[[-10.6 -15.7  16.6   4.0  39.1  -0.3]
 [  9.7  32.2   5.9   6.2  10.5  -9.0]
 [ -8.0   7.3 -10.3  24.2 -13.2  25.1]
 [ -0.5 -47.7 -20.3 -38.6  19.9 -12.5]
 [ 12.5  27.1 -17.9   1.2 -23.7 -21.3]
 [ -1.9  -3.8   1.4  10.0 -11.9  -1.1]
 [  7.3 -12.4   0.1   3.8  37.7 -30.6]
 [  3.4  10.9  -6.7  12.7   0.2  10.5]
 [ -1.1  -8.1   2.9   8.7 -13.2  -8.2]
 [ -4.1 -30.4  29.6 -22.9 -23.1   4.0]
 [  0.6  15.5   0.4  15.0 -10.7 -10.9]] result: 16.6

[[ -2.3  -0.1  -1.3  -0.1  -1.4  -3.4  -0.8  -1.5  -1.4]
 [ -0.1  -0.2  -0.1  -0.2  -0.1   0.1  -0.1  -0.2  -0.2]
 [ -3.3  -7.8  -6.7  -6.2  -3.2   0.7  -4.2  -4.5  -5.2]
 [ -4.6 -15.9 -11.9 -14.9 -10.1   0.8 -12.2  -7.5  -8.9]
 [ 26.0 -30.8  11.5 -57.8 -36.9  21.5 -50.5   2.4   3.4]
 [ -8.9 -20.5 -20.1 -18.8 -19.9  -7.3 -20.1  -9.3 -11.8]
 [  8.3  12.4  22.9  -3.6  -5.4  -7.8  -6.7   4.3   9.0]] result: -1.3

[[-12.0  33.2  -5.8  -6.3  22.5  24.9  -1.4 -15.6  -4.6 -37.6  15.7 -14.4
   18.1 -14.3  13.9  16.4]
 [-11.5  42.5 -12.2  -5.3  19.9  19.2  -2.8 -17.0  -4.4 -38.1   9.4 -11.4
   11.8  -8.5  16.9  10.5]
 [ -4.5  45.9 -17.1  -0.8  10.3   0.5   4.2 -15.4  -5.5 -27.2   7.4  -2.4
    9.0   4.6  14.7  -9.4]
 [ -0.2  48.2 -13.5   0.4   5.2   4.8  -1.6 -14.2  -6.8 -29.9   8.9   0.5
   10.2  -8.6  16.9   0.3]
 [  4.2  38.0  -6.5  -7.0   1.3  24.0  -9.4 -12.3   0.8 -29.7  10.7   0.8
    0.5 -17.5  20.1   7.6]
 [ -9.8  45.0 -14.8  -1.4  18.5  10.8  -2.4 -17.4  -7.2 -33.0   7.4 -10.2
   11.6  -2.7  14.0   5.3]
 [  6.7   9.3  -2.4  -8.5  17.7  19.9 -20.0 -11.5  13.3 -10.0   6.1 -10.5
   -4.3 -33.7  12.9   9.9]
 [ -5.2  41.4 -15.7   0.1  14.8   7.5 -13.4 -16.0  -3.7 -29.7   5.9  -8.0
   11.6 -15.9  16.2  12.2]
 [ -4.8  10.4 -10.7  -5.6  33.6  17.8 -13.9  -9.7   9.5 -17.0   8.9 -17.7
   -0.8 -20.3   9.6   9.6]
 [ -6.0  40.6 -12.0  -5.4  15.5  18.2  -9.2 -16.0  -0.9 -34.1   7.7  -9.1
    8.6 -17.9  18.3  13.3]
 [  7.8  10.1  -2.2  -8.1  16.0  19.7 -20.3 -11.6  12.8  -9.4   5.8  -9.9
   -4.8 -35.5  13.0  10.3]] result: -5.8

[[ 30.6  40.3  -9.6  29.6 -11.2   5.9 -33.1 -45.0  18.3]
 [-34.9 -24.7  -7.6  -5.7  -5.6 -35.7  -9.8 -40.9 -44.6]
 [-45.3 -38.6  44.9 -23.7 -16.4 -37.4  40.6 -11.2 -41.7]
 [ 10.7 -37.5  -5.9  -5.9   2.8  -9.6  -5.7 -29.3  39.7]
 [-37.7 -22.5 -10.0  -3.8  43.7 -24.8 -33.8  37.4 -35.1]
 [ 25.7 -28.3 -45.0  25.6 -40.8  31.3 -21.0   2.5 -11.2]
 [ 11.0 -15.3 -19.0 -43.0  12.4 -26.4  21.2  43.7  -2.9]
 [-44.6  -1.5  21.7  10.3 -27.1 -31.9  42.9 -21.3 -36.0]] result: -9.6

[[ -6.2 -40.8 -18.9  -3.7 -54.6  37.3 -33.5 -25.3  -2.6]
 [-17.9   4.5 -11.2 -17.4   8.2 -38.1 -10.4  -5.9  -9.3]
 [-15.8 -36.7 -24.5 -12.8 -43.6  11.7 -28.1 -34.2 -15.9]
 [-11.4 -37.5 -23.0 -12.6 -49.1  19.1 -29.7 -30.9 -12.3]
 [-13.4 -37.4 -23.1 -14.9 -45.4  10.8 -25.6 -35.9 -20.9]
 [ -6.0 -38.6 -18.0  -5.3 -51.0  33.1 -29.5 -24.0  -4.6]
 [-13.6 -34.1 -22.0 -14.8 -40.4   7.7 -24.9 -30.7 -18.0]
 [-14.9   6.8 -10.3 -19.3   8.1 -39.4  -9.9  -8.7 -11.1]
 [-15.8   5.0 -10.6 -17.2   8.6 -36.9  -7.8  -2.4  -9.7]
 [-15.0   4.3 -10.1 -16.3   8.2 -35.9  -7.3  -0.5 -10.6]
 [-15.7   4.9 -10.2 -16.7   8.1 -35.7  -8.2  -1.9  -8.5]
 [-33.2 -45.2 -32.7 -21.1 -56.1  16.0 -48.6  -2.0  15.6]] result: -18.9

[[ 42.6 -20.6  21.1  -1.9   5.3  47.1  39.1  -6.7  12.1]
 [-47.8 -15.9  -6.9   1.6 -14.3  36.8 -40.5 -18.8 -14.5]
 [ 15.7 -19.7  12.2  -0.2  -5.5  15.5  53.1 -23.3  54.5]
 [ 11.0  29.5  -0.5   1.0  20.5 -37.1   3.5  26.0  -3.2]
 [-25.1 -27.4 -14.4  -1.3 -16.7  48.3 -15.1 -23.6  16.0]
 [ 35.0  24.5  32.5  -0.7  23.7   3.5  18.6  29.7 -13.8]
 [ -1.3  -5.4 -40.9  -3.0 -13.0 -45.1  13.0 -11.4  28.0]
 [-40.9  -7.1  -5.9  -3.0 -16.2   9.6 -17.1 -21.9  31.7]
 [-17.6 -13.0 -42.0   1.6 -20.7 -21.0  12.2 -15.9  46.5]
 [ 18.0  -6.6  29.8  -1.1  -4.6  29.0   0.3   3.3 -29.9]] result: 21.1

[[ 34.0 -13.0 -41.4   5.5  12.4 -50.8 -43.9   1.8 -27.7 -19.1  14.2]
 [-51.9  48.0 -13.9 -34.8 -37.5  15.2 -26.2   0.6  -5.3  -0.9   6.6]
 [ -1.7 -10.8  -2.2  -5.2  -7.9   2.4   0.1  -6.4  16.4 -17.1   8.1]
 [  0.6   0.9  -3.1   2.6  -7.8   3.5   1.9   2.4  10.6   2.0  -1.5]
 [  4.2  -2.4  -6.0   4.1   5.7   7.8  -8.5  -9.6  -3.9   2.4  -0.5]] result: -41.4
---
[[  8.9 -20.2  18.0 -29.8  14.5 -22.9 -19.9]
 [ 12.3 -44.4  20.0 -59.7  14.1 -35.1 -32.5]
 [ 26.2 -15.2 -10.6  -3.5  -4.8   7.0  -2.3]] -> 14.5

[[ 52.5  57.5  37.2 -24.8  35.8 -31.5]
 [ 16.3 -13.7 -48.9 -19.0 -13.5  42.5]
 [ 10.5 -30.6 -11.5  27.6 -21.7  -7.9]] -> -24.8

[[-48.5  -4.6  10.5 -40.9  12.5  -9.4   2.1]
 [ -9.0   1.8 -20.7   7.4  11.4  53.0  28.9]
 [-50.9 -10.7   8.4 -15.0  10.0 -11.8   4.3]] -> 12.5

[[ -4.9  -8.3  42.0  -5.1  -5.0   4.4]
 [ -6.7   6.5 -51.8  -7.3  10.0 -16.9]
 [  8.6  10.3 -18.1  44.2   3.0  17.8]] -> -5.1

[[-39.6 -36.0 -41.7  23.8  -6.4 -21.3]
 [-36.8  34.7 -35.7 -24.3 -35.2 -30.7]
 [-24.4 -59.0 -52.9 -24.0  41.0  44.6]] -> 23.8

[[-16.4 -24.7 -10.0 -18.0   3.3  17.5]
 [ 48.6  -7.4  29.9  27.2  22.0  -6.0]
 [-13.1 -29.1 -13.4  -8.6   8.2  16.0]] -> -18.0
---
[6 4 8 1 2]
8, 1

[2845 3241 2025 2310 4446 8250]
8250, 2025

[187 119   2 144  58   5 205]
205, 2

[[54 52 45 16 48 30]
 [36 54 79 61 97 75]]
97, 16

[5129 4209 6321 2926 8224 8334 4904]
8334, 2926

[25 18 75 98]
98, 18

[ -22 -732 -328 -903  244  222  668]
668, -903
---
[[ 11.8   5.9  25.7 -26.1 -39.0]
 [ 33.4 -37.0 -44.6  -4.3  26.6]
 [  6.1 -39.5  22.5  39.4 -25.3]] --> 22.5

[[-47.8 -34.2  -0.6  13.8 -15.1  28.4]
 [-45.7 -31.9 -16.3  13.2  -9.2  27.8]
 [-28.1 -17.7  14.2   7.0  -0.9  16.1]] --> 14.2

[[ 13.7  16.1  -6.9  11.7  24.9  57.6  12.7]
 [-19.1   0.5   6.2 -57.8  -3.3  -0.1  -0.8]
 [-38.2 -29.0  15.5  15.9   2.0 -15.3   6.0]] --> 15.5

[[ 40.4 -47.0 -11.8 -22.4  23.1 -24.6]
 [-28.1 -21.5   0.0 -47.6 -26.6   6.7]
 [ 28.0 -34.4   7.8 -30.2  12.4 -22.5]] --> 7.8

[[ 16.3  18.2 -31.3 -34.6  -4.7 -25.1]
 [-27.2 -15.1 -19.6  16.1 -42.3  -3.2]
 [-25.6 -19.7 -21.0  11.4 -44.6 -10.4]] --> -21.0

[[ 14.6 -13.8 -15.2  36.8  48.3  18.4]
 [ 16.5 -22.6 -22.3  26.3  25.3  29.8]
 [ -0.1 -20.2 -17.3  20.2   9.6  37.5]] --> -17.3

[[  0.0 -19.5 -26.5  37.5  23.2  43.2  58.6]
 [ -9.9  10.0   2.0  -7.4  -1.8 -14.2  -6.5]
 [ -8.5  -4.4  -4.1  19.5  17.3  20.0  26.0]] --> -4.1

[[ -6.9  11.0  -0.8  29.0 -25.4]
 [ 34.8  -6.8  22.3 -40.5  44.5]
 [  6.2 -10.6  11.5 -17.2  18.5]] --> 11.5
